Below is a small trained network, with its code and all its weights. Each question gives an input and a target symbol and asks what happens when units are switched off, that is, made to give their printed mean instead of their output.

import numpy as np


def w(rows, s, z=0):
    codes = np.array(rows[::2]) - 128.0
    scale = np.full(codes.shape[1], s)
    scale[-1] = z or s
    return codes * scale


def f(y):
    return np.maximum(y, 0)


def softmax(a):
    e = np.exp(a - a.max(-1, keepdims=True))
    return e / e.sum(-1, keepdims=True)


def log_softmax(a):
    a = a - a.max(-1, keepdims=True)
    return a - np.log(np.exp(a).sum(-1, keepdims=True))


def net(x, mask):
    ids = ['ΠΦαεζηλμξσ'.index(c) for c in x.split()]
    T = len(ids)
    res = E[ids] + P[:T]
    u = 0
    for l in range(2):
        q, k, v = (res @ M[l].T for M in (Q, K, V))
        z = softmax(np.where(np.tri(T) > 0, q @ k.T / 3**0.5, -1e9)) @ v
        res = res + np.where(mask[u], z, O[l][:, -1]) @ O[l][:, :-1]
        u += 1
        y = f(res @ A[l][:, :-1].T + A[l][:, -1])
        res = res + np.where(mask[u : u + 8], y, B[l][:, -1]) @ B[l][:, :-1]
        u += 8
    return log_softmax(res[-1] @ U[:, :-1].T + U[:, -1])


Q, K, V, O, A, B = {}, {}, {}, {}, {}, {}
E = w([
[117,153,111,103,49,98,188,57,158],'Π',
[114,128,6,119,135,101,81,80,90],'Φ',
[102,160,90,105,56,196,89,124,158],'α',
[132,160,81,117,140,99,74,86,82],'ε',
[49,129,98,115,202,63,101,152,141],'ζ',
[90,94,207,61,145,144,129,89,95],'η',
[39,170,189,142,132,133,134,186,189],'λ',
[212,148,146,128,119,89,46,105,204],'μ',
[193,15,115,90,201,60,66,93,113],'ξ',
[57,127,175,142,130,126,149,56,195],'σ',
],0.016)
P = w([
[126,136,123,19,178,133,167,80,171],'0',
[136,245,195,143,160,130,92,70,94],'1',
[104,103,148,111,145,79,167,184,165],'2',
[103,121,116,155,50,72,99,83,100],'3',
[137,230,185,141,179,131,88,64,83],'4',
[123,94,147,128,152,86,176,182,161],'5',
[105,126,131,157,42,116,99,102,88],'6',
[152,221,177,133,171,131,91,52,77],'7',
[130,95,141,127,154,92,170,187,155],'8',
[120,111,128,164,48,139,102,105,83],'9',
[134,235,161,141,178,129,99,58,82],'10',
[130,100,138,131,156,95,158,190,154],'11',
[141,99,127,163,45,150,116,105,77],'12',
[146,229,160,133,164,138,88,47,79],'13',
],0.013)
Q[0] = w([
[121,249,158,17,141,163,162,48,96],'L0H0',
[169,135,183,253,187,197,155,68,142],'L0H0',
[184,239,121,142,182,167,79,60,135],'L0H0',
],0.0072)
K[0] = w([
[87,139,110,29,162,214,134,55,193],'L0H0',
[97,108,173,137,90,93,137,2,196],'L0H0',
[152,173,53,83,121,126,95,33,212],'L0H0',
],0.0093)
V[0] = w([
[161,134,140,17,134,239,3,124,160],'L0H0',
[110,149,66,99,97,81,168,85,209],'L0H0',
[76,95,73,141,175,195,108,135,192],'L0H0',
],0.0069)
O[0] = w([
[161,85,128,141,132,151,169,70,164,255],'L0H0',
[92,92,12,192,155,145,36,133,140,188],'L0H0',
[93,83,113,125,150,66,225,121,183,133],'L0H0',
],0.011,0.0059)
A[0] = w([
[132,105,100,38,181,176,211,120,199,185],'L0N0',
[138,198,194,192,68,200,82,65,129,145],'L0N1',
[152,94,198,88,148,53,114,249,160,105],'L0N2',
[156,150,2,219,144,94,136,51,126,125],'L0N3',
[160,70,72,109,162,97,107,64,127,147],'L0N4',
[152,102,86,121,105,215,199,176,185,2],'L0N5',
[99,117,98,88,113,207,127,66,132,170],'L0N6',
[95,97,188,215,71,113,112,107,69,126],'L0N7',
],0.0077,0.0029)
B[0] = w([
[89,159,138,97,2,65,84,157,124,220],'L0N0',
[111,106,80,112,190,79,96,136,98,252],'L0N1',
[144,58,201,155,170,122,119,202,186,180],'L0N2',
[118,93,192,110,147,149,122,139,99,248],'L0N3',
[138,157,127,164,114,54,62,88,133,244],'L0N4',
[141,100,151,58,133,171,84,142,188,144],'L0N5',
[112,126,181,151,153,94,131,168,145,254],'L0N6',
[205,88,8,139,65,150,95,103,143,190],'L0N7',
],0.0099,0.0072)
Q[1] = w([
[146,206,219,192,129,209,101,124,98],'L1H0',
[184,137,103,100,160,169,189,128,116],'L1H0',
[115,185,200,107,255,182,89,57,121],'L1H0',
],0.0085)
K[1] = w([
[80,193,184,68,122,77,22,252,225],'L1H0',
[175,145,63,122,185,136,119,101,90],'L1H0',
[19,150,170,29,99,3,43,59,155],'L1H0',
],0.0059)
V[1] = w([
[212,174,151,186,144,111,78,69,38],'L1H0',
[64,105,100,218,168,114,142,120,54],'L1H0',
[83,95,157,194,83,253,122,136,169],'L1H0',
],0.0066)
O[1] = w([
[25,147,90,24,155,135,1,124,99,27],'L1H0',
[110,167,195,241,156,190,48,138,144,2],'L1H0',
[11,68,10,177,167,93,115,234,126,26],'L1H0',
],0.0089,0.006)
A[1] = w([
[24,84,126,110,125,72,127,83,63,76],'L1N0',
[114,233,135,132,52,114,106,204,126,140],'L1N1',
[2,63,139,93,99,147,140,175,165,91],'L1N2',
[123,235,216,133,139,227,130,42,117,2],'L1N3',
[41,184,79,185,47,88,63,114,132,74],'L1N4',
[86,71,91,188,85,225,126,189,227,96],'L1N5',
[73,119,182,67,232,171,211,236,192,36],'L1N6',
[214,187,38,193,119,120,179,123,109,46],'L1N7',
],0.0073,0.0066)
B[1] = w([
[165,96,78,144,139,197,90,169,149,253],'L1N0',
[97,56,34,73,108,93,80,96,157,170],'L1N1',
[77,170,191,101,139,164,224,63,91,235],'L1N2',
[135,98,108,103,145,54,106,254,187,210],'L1N3',
[210,134,111,184,87,60,158,244,39,226],'L1N4',
[126,59,97,107,194,203,202,68,141,226],'L1N5',
[124,135,58,120,127,81,134,185,98,239],'L1N6',
[32,89,192,25,57,151,113,186,84,173],'L1N7',
],0.0088,0.0049)
U = w([
[132,121,26,148,42,2,134,137,135,99],'Π',
[132,120,92,153,115,109,119,135,108,230],'Φ',
[117,19,116,75,140,203,112,87,137,162],'α',
[183,220,97,111,168,95,196,68,91,210],'ε',
[68,123,112,99,169,67,125,116,125,102],'ζ',
[129,99,236,111,97,140,160,168,60,108],'η',
[205,99,80,57,158,106,154,189,142,2],'λ',
[231,125,155,162,97,158,143,158,212,107],'μ',
[91,46,183,146,138,99,97,125,189,27],'ξ',
[68,136,184,212,136,115,142,41,174,217],'σ',
],0.0068,0.0067)

Each question gives the input, a string of symbols that net reads in full, and the target symbol t.
The units are the heads (3 rows each of Q, K, V and O) and the neurons (one row each of A and B). Each row of codes is followed by its name. A weight is (code - 128) times the scale printed after its matrix; where a second scale follows, it is the last column's (O, A, B and U).
mask holds one flag per unit, layer by layer, with each layer's heads first. A switched-off unit (its flag False) gives its mean, the last column of its rows in O or B, instead of its output. The means were averaged over made-up inputs and are rounded, as every weight is.
A unit's drop is (log p(t) with every unit on - log p(t) with that unit switched off) / (log p(t) with every unit on - log p(t) with every unit switched off).
The circuit of an input: a set's keep is (log p(t) with only the set's units on - log p(t) with every unit switched off) / (log p(t) with every unit on - log p(t) with every unit switched off). Starting from the 12 units with the biggest drops (on a tie, the unit counted first), units are removed one at a time, each time the one whose removal leaves the highest keep (on an exact tie, the one counted first), for as long as the keep stays at least 0.8.
units of the circuit, in order: the units of the circuit, biggest drop first
most important unit: the unit with the biggest drop
top k neurons: the k neurons with the biggest drops, biggest first
top k neurons in layer l: the k neurons of layer l with the biggest drops, biggest first
input ζ λ λ η μ μ ξ σ, target μ: top neuron in layer 0 -> L0N0
input α μ Φ μ μ η η ξ ζ α ξ, target Π: units of the circuit, in order -> L0N4; L0H0
input Π η λ η η α Π η Π α α, target Φ: top 3 neurons in layer 0 -> L0N1; L0N4; L0N3
input ζ σ ζ ζ λ, target μ: top 3 neurons -> L1N3; L0N0; L0N4
input ξ λ η η ξ η η μ λ η Π, target λ: top 3 neurons -> L1N3; L0N4; L0N0
input α η σ ε μ η μ η η Π α μ η α, target Π: units of the circuit, in order -> L0N0; L0H0; L0N4
input η σ η σ Φ α σ ε η Π ζ, target ε: units of the circuit, in order -> L0N0; L1H0
input ξ ζ σ η μ λ λ η, target λ: units of the circuit, in order -> L1N3; L1H0; L0N4
input ζ α η η η ξ λ α μ λ α, target μ: units of the circuit, in order -> L1H0; L1N3; L0N0
input η η η η Φ η Φ η α η η α, target α: units of the circuit, in order -> L0N5; L1H0; L1N5
input η σ η η λ ξ η, target α: units of the circuit, in order -> L0N7; L0N0; L1H0
input ε η λ η α ξ η α η σ Π η σ, target Φ: top 2 neurons in layer 0 -> L0N0; L0N7
input α η α Π λ, target Π: units of the circuit, in order -> L1H0; L0N0; L0N5; L0H0
input η η μ Φ η η η ζ η η ε λ, target λ: top 3 neurons -> L1N6; L0N2; L1N5
input Φ ξ η α μ μ ε λ Π η μ λ λ λ, target ξ: top 2 neurons -> L1N3; L0N4
input Π Φ η α ζ, target Φ: most important unit -> L0H0
input ξ σ σ η α, target λ: units of the circuit, in order -> L1N3; L1H0; L0N4; L0N0
input ξ ε α η η η λ ξ, target λ: units of the circuit, in order -> L1N3; L1H0; L0N4; L0N0
input η λ ζ λ η ξ, target ξ: units of the circuit, in order -> L0N2; L1H0; L0N4
input λ ε Φ ξ η α, target α: top 3 neurons -> L0N4; L1N5; L0N1
input α ζ α η, target Π: most important unit -> L1N4
input ζ η α η Π, target μ: top 4 neurons in layer 0 -> L0N0; L0N3; L0N4; L0N7
